In the rows, 128 means zero.
[147 172 111 145  62 130  97 119 100 106 172 125  99 110  85 103 111 111
 152  87 102 170 116 168 107 203 157 140 145  99 138 135 112 117 154 143
 118 191 160 125 134 134]
1
[121 134 139 170  72 142 108  95  97 133 124  97 154  84 127  87 149 108
 175 173 136 125 163 153 135  98 163 113 137 116  79 101 135 127 132 202
 100 159  80 114 170 127]
3
[ 33 113  99 187 147 107 112 125 154 103 109 117 150 147  46 153  97 144
 102  70 121 192  75  84 142 157  67 153 166 113  82 163 114  95 142  80
 124  82 138 196 119 112]
5
[166 153 151 100 122 175 119  99  63  75 117 174 147 139 134 166 147 135
 112  85 155 156 145 150 194 175 195 113 155  89 119 183 186 110  64 114
 137 125 159 142 190 141]
4
[ 92 119 140 139 148  87 116 115 176 102 154 145 119 176 148 135 128 111
 166 162  89 111 153 120 110 148 130 100 163 174 135 127  73 135  98 119
 111 117 144  52  49 127]
3
[ 78 107 143 148 146 123 119 129 134 103 112 130 125 110 127 125  98 153
  92 143 126 184 133 142 129 155 147 121 116 108 140 145 137 122 109 132
 120 103  95 112 130  98]
3
[173 146  57 105 158 151 105 155 138 136 159 115 137 141 138 107 193 126
 146 113  93  93 141 151  98 118 174 113 109 145 169  91 100 106 113 161
 147 124 121 113 100 129]
0
[125 109 165 124  80 109 117 135 133 142 124 162 125 170 138 141 132 110
 131 137 159 106 151 126 128  70 120 115  92 156 157 105 108 142 104 109
 107 160 122  89 179 134]
5
[107 141 104 147 108 134 122  92 151 137 182 130 124 110  82  90 123  85
 146  78  77 150 139 128 112 152 164 113 159 143 169 104 121 107 137 148
 103 121 104 109 161  74]
2
[154 114 148 144 194 171 141 147 121 168 163 103 127 138 215 100 114 114
 180 131 131  87 126 118 101 128 155 104 170 109 107  90 114 101 110 142
 145 194  82  96 114 138]
5
[ 88 122 156 153 153 148 116 106 162  93 102 178 122 125 170 144 154 108
 125 148 158 178 135 108 150 117 107 115 121 165 154 151 188 123 116  90
 106 112 112  71 134 154]
5
[ 67 128 142 173 105 149  90  82 137 119 103 148 157 156 117 140 131 113
 193 136 137 147 159 120 150  99 132 123 101 130  99 142 159 118 155 169
 143 107  84 102 137 162]
1
[109 138 115 144 144 135  84 129 142 104 131  97 155 120 163 141 146 123
 134 103 127  83 102 126 144 106 103 137 158 129 112 172 146 135 123 113
 119 131 146 146  60 115]
7
[ 85 121 152 108 122 154  83 115 120 118 136 132 153 129 127 166 185  94
 154  95 134 107 126 123 151 114 149 153 131 169 167 144 119 152 123 106
 104 165 143 128  68 121]
2
[122 175 105 120 143 102 121 140 131  77 101 123 138 103 138 131 170 156
 124 116 120 112  97 123 129 179 121 111 153 149 110 134 140 161 125  98
 159  64 175 113 134 138]
8
[105 138 100 110 130 140 153 134 134 164 130 114 144  71  88 161 146 154
 111 122 126 147  58 132  84 157 134 145  98 150 117 133 118 125 170 134
 145 124 130 168 155 162]
4
[133 132 139 138 105 104  94 108 169 129 141 140 167 138  95 155 131 153
 127 148 177 112 119 168 119 116 148 100 109 157 113 148 135 131 145 150
 109  49 133 160 115 133]
3
[ 98 134 139 234 135 146 125 113 134 120  92 144 135 145 119  71 133 117
 157  65 145 168 147 101 133 119  74  89 131 101 147 142 155 109 124 140
 128 116 101  89  92 138]
4
[176 105  93  78  61 141  98 107 104 159 170 142 107 116  67 153 145 107
  58 143 140  86  98 161 112 137 170 166 111 142  73 148  79 103 132 158
 133 156 156 200 135 132]
1
[183 119 114 150  62 163 169 129  82 130 155  69 127 135 128  81 135 143
 198 151 162 108 151 156 148 162 147 155  67 151  83 105 176  77 159 159
 158 194 111 164 123 115]
8
[135 125 160 113 158 102 134 157 195 114 156 147 106 127 155 140 134 144
 109  89 187 161 107 128 144 128 107 144 123 134 104 174 170 134 122 124
 109 127 174 198  61 109]
3
[101  73 164 147  98 116  95 119 120 147  90 102 156 127 113 136 190  91
  82 151 120  57 137 134  99 102 143  71 122 137  89 164 102 125 115 150
  89 109 130 131 141 126]
4
[134 158 121 115  77  78 109 142 116 148 129 130 119 100 145 128  84 145
 158  95  59 108  91 114 134 136 108 141 147 114 114 122  93 147 125 119
  90 167 152 122 194 150]
4
[142 125  99 150 153  72  74 160 167 134 180 155  92 173 135 121  88 130
 137  99  95 120 152 135  97 109 119 149 143 108 138 145  79 112 107 121
 124 131 165 171   4 103]
1
[114  99 101 100 136 105 101 168 135 123  90  70 168 130 165 133 170 130
 104 163  93  90 113 116 154 120 109 117 135 132  68 182 139  61 132 125
 130 148 132 136 150 151]
5
[126 122 112 184  36  70 111  88 174 133 131 165 110 118 128 118 162  66
 153 162 183 150 148 110 131 147 157 149 120 144 150  85  90 163 130 176
  68 219 112 113 161 126]
6
[163 123 106 101  87  97 122 112  92 160 171 113 161 153 113 155 112 153
 199 130 148 101 157 155 125 133 166 124  73 168 122 128 107  60 134 124
 170 140 130  69 189 138]
1
[ 92 129 122  89 176 156 192 148 118 136 157  88 158 143 145 168 107 135
 162 118 195 166 149  92 103 112 148 225 119  93  67 139 138 161 124 171
 177 180  96 163  80 136]
6
[ 92 193  91 150  80 107  57 134 119  75 137 144 157 102 158 148 139 121
 117 165 141 120 100 160 130 124 154 144 182 106  93 164 101 136 125 159
 139 182 140 153  71 150]
5
[ 34 136 145 126 122 111 120 135 130 143 125 132 136 121 105 156 129 140
 161 120 156 186 119 124 130  85 111 160 104 118 150 137 123 127 172 127
 153 172 122 135 123 130]
1
[132 134  94 127 143  99 125 120 168  87 133 151  71  85 116  73 140 175
 155 209 188 144 179 172 110 167 129 184  77 207 127  94 116 140 157 183
 122 102 138 127  91 129]
0
[100 128 114 118 101 164 147 106  92 127 156  76 122 154 107  86 110  84
 167 170  81 128 206 141 113 165 149 119 133 125 106  78 137 123 153 156
 123 128  90 113 137 102]
3
[109  96 131 106  99 111 144 105 117 158 102 136 145 169 139 158 168 121
 154 130 146 101 173  72 175  76  91 107  84 169 164 106 167 130 116  66
 125 104 127  88 180 108]
0
[116 177 120 125  96 117 133 144 120 117 128 158 119 100  91 141 149 149
 145 101 122 117  89  97 137 151 143 147 151 120 121 100 106 155 115 117
 134 124 138 168 124 129]
6
[103 107 132 105 115 143 144 126 136 154 112 130 124 168  96 125  79 167
 172  90  86  88 137 117  93 148  45 145 164 118 160 153 126 169 140  90
 165  76 177 148  76 136]
2
[ 74 136 129 147 115 131  50  97 123 108 130 151 126 137 111 150 156 105
 140 106 122 114 103 131 111 167 163 153 146 107 143 128 105 130 111 132
 138 204 124 112 101 106]
1
[ 60 144 109  98  50 144 128 176 166 136 108 166 138 141 118 155 207 123
 121 154 172 156 112 121 150  37 131 152  96 109  76 160 129 155 129 172
 114 116 141 185 110 188]
4
[124 125 118 141 117 136 136 101 128 125 122 152 124 108 131 100 128 111
 110  79 130 181 115 120 141 144 125 130 125  82 115 173 144 113 136 208
 169 142 106 122 104 130]
3
[135 130 173 130 170 110 116 134 127 125 161 135 105 112 103 153 177 106
  83 101 171 109 133  94  89 139 129 123 158 122 139 149 132 141 107  70
  92  73 168 134 140 104]
1
[136 145 109 140 127 148 103 115 142  88 129 145 140 172 157 155 116 125
 132 132 172 117 199 154 143 122 139 133 143 140 121 139 129 168  91 146
 166 154 144 182 117 134]
1
[130 112 133 159  98 122 102  92 116 137 173 106 129 131 113  94 151  92
 179 154 121 112 130 140 152 123 138 119 144 143 124  84 117  97 146 119
 103 145 128 124  54  82]
3
[127 155 209 130 102 135 142  91  92  48 154 157 104 161 187 140  91 134
 102 127 189 140 127 127 195 130 148 132 107 109 106 140 197 194 119 174
 191 171 118 112 117  89]
3
[128 115 130 123 181 121 123 126 165 107 123 107 121 169 116 116 114 139
 171  97  38 122 140 106 146 155 128 104 175 163 150 118 113 142 113 105
  94  79 139 102 117 132]
6
[ 86 151 149  85 138 145 192 102 164  95 128 148 132  81 164 169 189  81
 128  91 188 166 149 101 159 103 121 137 125 149 109 119 161 183  93 117
  96 125 138 167 166  94]
7
[161 101 158  96  90 109 136 121 140 135 122 110  98 142 115 131 166 135
 117 103 100  98 104  99 160 148 111 118 158 122  80 191 148 126 127 151
 114 180 177 179 158 141]
1
[138 122 124 109 140 152 157 137 118 123 130 109 129 140 111 115 190 106
 124 143 143 137 121  89 166 119 141 153 131 143 118 111 141 133 127 101
 127 103 134 124 114 133]
8
[136 133 116 180  75  95 127 162 119 136 159 136 108 150 116 130 107 147
 110 171 181 137 127 139 107 114 121 122 113 110 106 110  96 118 123  96
 152 142 153 135 113 130]
1
[113 118 103 141 144 111  94 106 118 100 107 103 153  99 120 134 149 120
 104 140 148 129 117 139 142 137 114 160 132 128 143 111 117 134 143 113
 121 123 131 150 115  96]
6
[ 86 145 100 100  92 134  99 101 139 132 137 163 130 112 147 131 171 103
 143 136 132 127 140 110 179  66 146 123 125 155 126 110 141 145 126 130
 102  79 113 110 110 108]
0
[202 160 111  67 144 133 159 130 145 149 174 171 103 162 215 172  89 169
 149 200 113  96 127 170  73 146 184 131 138 130 130 115 125 165 108 161
 128 154 133 129 147 189]
8
[134 140 115  40 155 104  86 163 140 118 171 155 105 108 169 155 200 144
 189  99 136 116 110 126 178  93 154 188 132 165 137 142 120 149 116 101
 109  99 209 145  72 138]
4
[126 129 150 152 129 124 125 113 147 126 114 136 133 110 149 136 164 133
 155 120 162 122 103 104 132 133  89 124 137 108 110 130 141 122 124 108
 118 117 137 116 156 145]
1
[ 77 165 134  96 104  91  93 109 118 144 133 168 132 103 140 139 118 100
 158 221 168 107 168 128 138 130 135 159 180 127 122  93  94 165 141  95
 100 126 140 143  53 122]
3
[119 135  98 144 197 129 112 120 109 134 127 128 114 136 147 137 129 159
 155 119  98 153  88 154 112 145 155 116 126 134 157  85 116 113 130 136
 173 241 125  98 121 133]
7
[129 156 151 123 135 151 175  93 116 123 136 131 103  92 123  96 131  50
  80 151 123 150 210 124  91 184 143  79 128 127 130  96 158 110 126 118
  93 125  85 116 185  91]
1
[129 103  96 121 110 130  94 159 121 115 124 110 129 134 120 119 160 137
  43 214 156 101 143 184 140  81 186 112  97 123  93 134 118  99 112 159
 119 108 117 169 126 104]
7
[129  96 128  76  31  93  77 103 103 143 125 136 130 121 104 146 147 113
  69 169  80  57 112 151 132 152 146  93 121 131 136 166 121  96 142 128
 109  77 147  92 228 116]
3
[143  92 169  92 106 164 157 118 152 115 139 125  88 161 112  94 147 119
 117 101 105 107 144 122 149 144 171  87 127 174 113 130 180 159 102 125
 124  51 140 103 180  92]
8
[ 86 187 188 142  90 122 201 103 173 120 200 185 112 104 123 119 127  84
 187  81 180 202  98 109 129 102 167 138 185  93 114  96 123 186 118 138
 113 142 136 157  60  76]
8
[192 160 153 165 150 157 202 109 101 101 132 123 113  72 130  89 104 116
 170 105 145 204 121 136 108 191 133 158  92 106  66  46 137 153 120 143
 121 176 123 138 149 146]
4
[167 122 154 139 131  71 140  95 115 114 185 114 132 147 216 150 176  65
 183 162 204 129 186  93 163 101 149 144 145 122 171 133 159 147 118 114
  99 199 155  45 144 108]
7
[ 89 139 162 150 132 110  87 121 123 110  86 146 151 135 128 132 174 123
 141 129 170  67 168  89 162 111 109 113 113 182 138 113 145 149 130 108
 127  81 120  97 171 131]
2
[128 130 104  77 119 151 100 130 124 134 153 159 118 137 127 122 169 103
 155 178 176 121 187 152 147  84 176 179 112 125 117 118 149 125 147 161
 116  84 124 186  44 124]
6
[121 114 128 155 127  86  78 139 145 140 101 114 145 165 105 117 148 125
 102 139 129  32 131  81 152  91  89 118 157 142 180 128 105 142 118  83
 118  97 137 107 142 106]
7
[151 106 176 151 121 136 130 148 123 146 147  97 154 112 134 120 122 111
 142 104 146  61 131 123 118  99 128 111 116 147 106 124 132 125 139 110
 158  94 145 132 147 105]
0
[ 70 104 150  89 131  91  96 128 181 117 116 164 134 197 116 170  97 153
 155 122  66 129 112 132 127  87 102 131 131 120 106 143 128 164 122 122
 146  58 172 128 115 134]
3
[148 117 141 141  80 111  74 160 135 177 168 133 137 104 109 137 130 141
 166 114  78  45 119 152  83 110 162 123 125 155 150 160 104  92 130 127
  94 129 145 171  87 126]
2
[103 123 151 138  95 155 191 115 100  86  94  88 144 120 159 147 140  99
  85 137 149 115 143  98 147 192 134  97 128 109  75 164 140 134 107 157
 137 166  99 101 245 138]
7
[160 124 157 163 106 129 109 143  62  79 158 106 142 142  97 140 100 100
  80  64  46 123  81 123 152 188 158  79 156  70  78 169 141 100 139 104
 206  46 184 128 163 113]
3
[110 102 107 115 122 131  47 146 164 132  96 125 157 117 114 136 127 152
 142 159  84 110 118 195 101 114 158 122 119 155 119 149 111 119 138 141
 112  89 137 164 113 160]
5
[ 46 108 144 135  81 116 130 158 106 136  83 116 144  92  87 143 130 134
  57 173 169 129 156  81 142  28 103 186 113  80  79 219 164 158 148 171
 143  72 106 193 145 133]
7
[128 138 131 170 132 145  93 105 151 130 114 143 134 126 117 118 133 151
 131  75 116  95  83 115 131 141  99  97 164 141 147 113 132 144  90 107
 126 130 121 125 107 109]
3
[133 149 142  91 157 171 126 100 117  90 125 157 106 134 131 146 123 126
  94 177 104 117  98 176 134 221 189  90 175 132 149 130 132 149 132 107
 159 147 158 138  71 134]
7
[105 136 115 152 103 122 102 144 133 102 112 106 145 130 111 123 149 104
 117 122 107 122 137 141 105 176 145 105 134 120  77 152 136 121 130 134
 126 112 157 144 146 140]
4
[ 90 145 160 163 140  87 125 145 146 109 122 140 160  95 101 119 157  91
 183  66 165 153 135  92 124 101  86 202 116 134 163 114 111 120 114  66
 118 130 155 110 108  93]
8
[ 75  94 171 161 120 163  96  94  83 100 149  88 155  97  99 159 192  51
  83 171 125 102 100 128  81 156 160 145 114 104 113 152 162  77 170 129
 114 131  94 136 145  91]
5
[118 140 175 111  76 108 101 128  88 164 114 136 176 140 134 164 109 101
 147  96 124 101 123 129 149 101 133 112 139 100  99 147 106 119 118 120
 118 216 137 145 122 140]
3
[ 36 104 206 112 122 145 128  83 160 127  96 121 149 121 136 130 208  49
 143 141  62 102 122  91 155 115 165  70 175 144 139 142 157 129 140 133
  69 116  93  85 184 101]
8
[118 102 117 111 116 100  96 170 133 191 120 103 175 109 126 122 164 119
 117  96 142  76 137 132  89   7  74 148 110  96 127 166 136  67 128 134
 121 146 123 192 126  97]
5
[121 135 121 189 103 160 122  79 119 114 159 116 141 150 114 117  78  93
 127 163  85 148 126 153 107 147 150  74 122 138 151  73 130 125 161 120
 111  89  67  98 136 113]
5
[ 61 135 127 105 117 103 100 127 134 110 157 140 136 156 110 176 181 104
  97 168 202 121 149 125 116  65 119 163 145 121 126 188 165 127 143 110
 115  98 172 120 134 119]
7
